grid =
[[-23  36 -19  24  31  29  10  35]
 [-37  58 -17  63  56  53  18   0]]
Indices start at 1.
(1, 1)	-23
(2, 7)	18
(1, 5)	31
(1, 7)	10

m =
[[ 74  42  -7  63  -7 -73 -75  15  33]
 [ 75  42  -8  64  -8 -75 -76  16  33]
 [  0   0   0   0   0   0   0   0   0]
 [ 74  42  -8  63  -8 -73 -75  16  33]
 [ 75  43  -8  64  -8 -75 -77  16  33]
 [ 75  42  -8  64  -8 -74 -76  16  33]
 [ 73  41  -7  62  -7 -73 -74  15  32]
 [ 71  40  -7  61  -7 -71 -73  15  32]
 [-72 -41   7 -62   4  75  73 -13 -33]
 [-73 -41   7 -63   5  76  74 -14 -34]
 [-69 -39   6 -59   4  72  69 -13 -32]
 [ 74  42  -7  64  -7 -74 -76  16  33]
 [ 72  41  -7  62  -7 -72 -73  15  32]
 [  0   0   0   0   0   0   0   0   0]
 [-74 -42   7 -64   5  77  75 -14 -34]
 [ 70  40  -7  60  -7 -70 -72  15  31]]
Indices start at 1.
(1, 1): 74
(4, 5): -8
(11, 8): -13
(15, 4): -64
(14, 6): 0
(9, 7): 73
(8, 8): 15
(9, 2): -41
(7, 9): 32
(9, 8): -13
(1, 3): -7
(2, 4): 64
(7, 1): 73
(3, 7): 0
(14, 2): 0
(15, 5): 5
(7, 3): -7
(2, 9): 33
(13, 7): -73
(14, 8): 0
(7, 2): 41
(7, 8): 15
(10, 9): -34
(6, 4): 64
(12, 7): -76
(5, 2): 43
(16, 9): 31
(3, 5): 0
(13, 4): 62
(10, 3): 7
(2, 1): 75
(12, 4): 64
(6, 6): -74
(11, 7): 69
(15, 1): -74

W =
[[ 61 -62   5 -52  70]
 [ 54  69 -43  61 -59]
 [ 60 -61   0 -49  69]
 [ 60 -60   1 -49  68]
 [ 58 -61   9 -52  70]
 [-48  65  63 -39 -56]
 [-53  50  69 -57 -32]
 [  5 -52  50 -63  67]
 [ 60 -60   0 -49  69]
 [ 62  68 -55  63 -59]
 [ 62  68 -54  63 -59]
 [-53  30  70 -63   1]
 [ 56  69 -47  62 -60]
 [-54  32  71 -63  -2]
 [ 60 -61   5 -52  70]]
Rows and columns are counted from 1.
(1, 1)	61
(5, 1)	58
(13, 2)	69
(1, 5)	70
(15, 2)	-61
(10, 4)	63
(12, 1)	-53
(14, 5)	-2
(13, 1)	56
(9, 2)	-60
(7, 3)	69
(6, 1)	-48
(6, 2)	65
(12, 3)	70
(8, 5)	67
(11, 5)	-59
(11, 3)	-54
(1, 2)	-62
(3, 2)	-61
(4, 4)	-49
(6, 3)	63
(8, 3)	50
(14, 2)	32
(9, 5)	69
(14, 3)	71
(4, 3)	1
(4, 2)	-60
(11, 2)	68
(9, 4)	-49
(5, 2)	-61
(2, 1)	54
(11, 1)	62
(8, 2)	-52
(12, 4)	-63

X =
[[  -8.251  -57.702  -43.489   32.899  -13.025  -18.319  -25.134   76.094
   136.531]
 [ -69.784 -133.959 -116.481  -21.581  -60.557  -21.874 -141.853  117.128
   207.496]
 [ -37.013  -93.638 -183.012  131.565  -50.022 -120.000 -131.673  173.862
   205.386]
 [ 108.507  215.691  221.958  -25.768  133.810  197.497  143.757  -67.037
  -174.086]
 [ -36.643 -213.279   97.181 -186.738  -51.049   57.227  108.254  -53.494
   244.893]
 [  62.891  177.934   44.769   78.515   88.090   91.707  -16.615   56.367
  -102.381]
 [ -36.151  -44.227 -198.958  147.103  -36.686 -101.261 -177.313  193.956
   157.843]]
Rows and columns are counted from 1.
row 1 col 1 = -8.251
row 1 col 6 = -18.319
row 5 col 2 = -213.279
row 7 col 5 = -36.686
row 6 col 8 = 56.367
row 6 col 4 = 78.515
row 7 col 4 = 147.103
row 5 col 4 = -186.738
row 1 col 7 = -25.134
row 4 col 1 = 108.507
row 3 col 3 = -183.012
row 2 col 5 = -60.557
row 3 col 7 = -131.673
row 3 col 8 = 173.862
row 5 col 8 = -53.494
row 1 col 3 = -43.489
row 6 col 7 = -16.615
row 6 col 2 = 177.934
row 4 col 3 = 221.958
row 2 col 1 = -69.784
row 3 col 2 = -93.638
row 4 col 7 = 143.757
row 2 col 7 = -141.853
row 1 col 9 = 136.531
row 1 col 2 = -57.702
row 7 col 9 = 157.843
row 2 col 8 = 117.128
row 3 col 1 = -37.013
row 7 col 2 = -44.227
row 4 col 5 = 133.810
row 5 col 3 = 97.181

data =
array([[ -6,   0,   4,   3,  -3,  -3,  -1,  -2,   3,  -5,  -1,  -1,   1,
         -3,  -4],
       [-21,  17,  20, -27,  29, -26,  30,  -8, -35, -25,   8,  -4, -10,
         20,   2],
       [-44,  16,  -5,  10,  22, -40,  19,   0, -17, -51, -12,   3, -13,
         -9,  20],
       [ -7,   1,  18, -11,  -2,  -7,   3,  -8,  -2,  -5,   7,  -4,   4,
          8, -12],
       [-20,   7,  66, -53,   2, -23,  13, -27, -14, -17,  33, -17,   3,
         37, -34],
       [-42,  14,  -6,   9,  18, -37,  17,   0, -14, -47, -12,   2, -11,
        -10,  17],
       [-14,  10,  25, -29,  16, -20,  20, -10, -24, -17,  11,  -6,  -4,
         20,  -6],
       [-21,  -2,  10,   5, -12, -13,  -7,  -6,  11, -15,   0,  -2,   6,
         -7, -12],
       [-56,  -3,  10,  24, -25, -34, -12,  -9,  28, -41,  -7,  -1,  10,
        -26, -18],
       [-42,   2,   1,  20,  -8, -29,  -3,  -4,  12, -36,  -8,   1,   2,
        -20,  -4],
       [ -2,   1,   2,   0,   3,  -2,   2,  -1,  -2,  -2,  -1,  -1,   0,
          0,   0],
       [-45,  -4,  12,  17, -24, -28, -13,  -9,  27, -32,  -4,  -2,   9,
        -19, -20]])
Indices start at 1.
(1, 1): -6
(5, 13): 3
(6, 12): 2
(3, 4): 10
(6, 7): 17
(5, 12): -17
(6, 15): 17
(6, 10): -47
(3, 7): 19
(7, 9): -24
(5, 15): -34
(11, 4): 0
(5, 11): 33
(7, 5): 16
(4, 10): -5
(2, 6): -26
(4, 15): -12
(6, 3): -6
(4, 13): 4
(12, 1): -45
(12, 8): -9
(8, 5): -12
(3, 9): -17
(10, 6): -29
(3, 2): 16
(11, 14): 0
(1, 6): -3
(3, 1): -44
(9, 2): -3
(5, 2): 7
(4, 11): 7
(8, 9): 11
(5, 14): 37
(10, 15): -4
(3, 13): -13
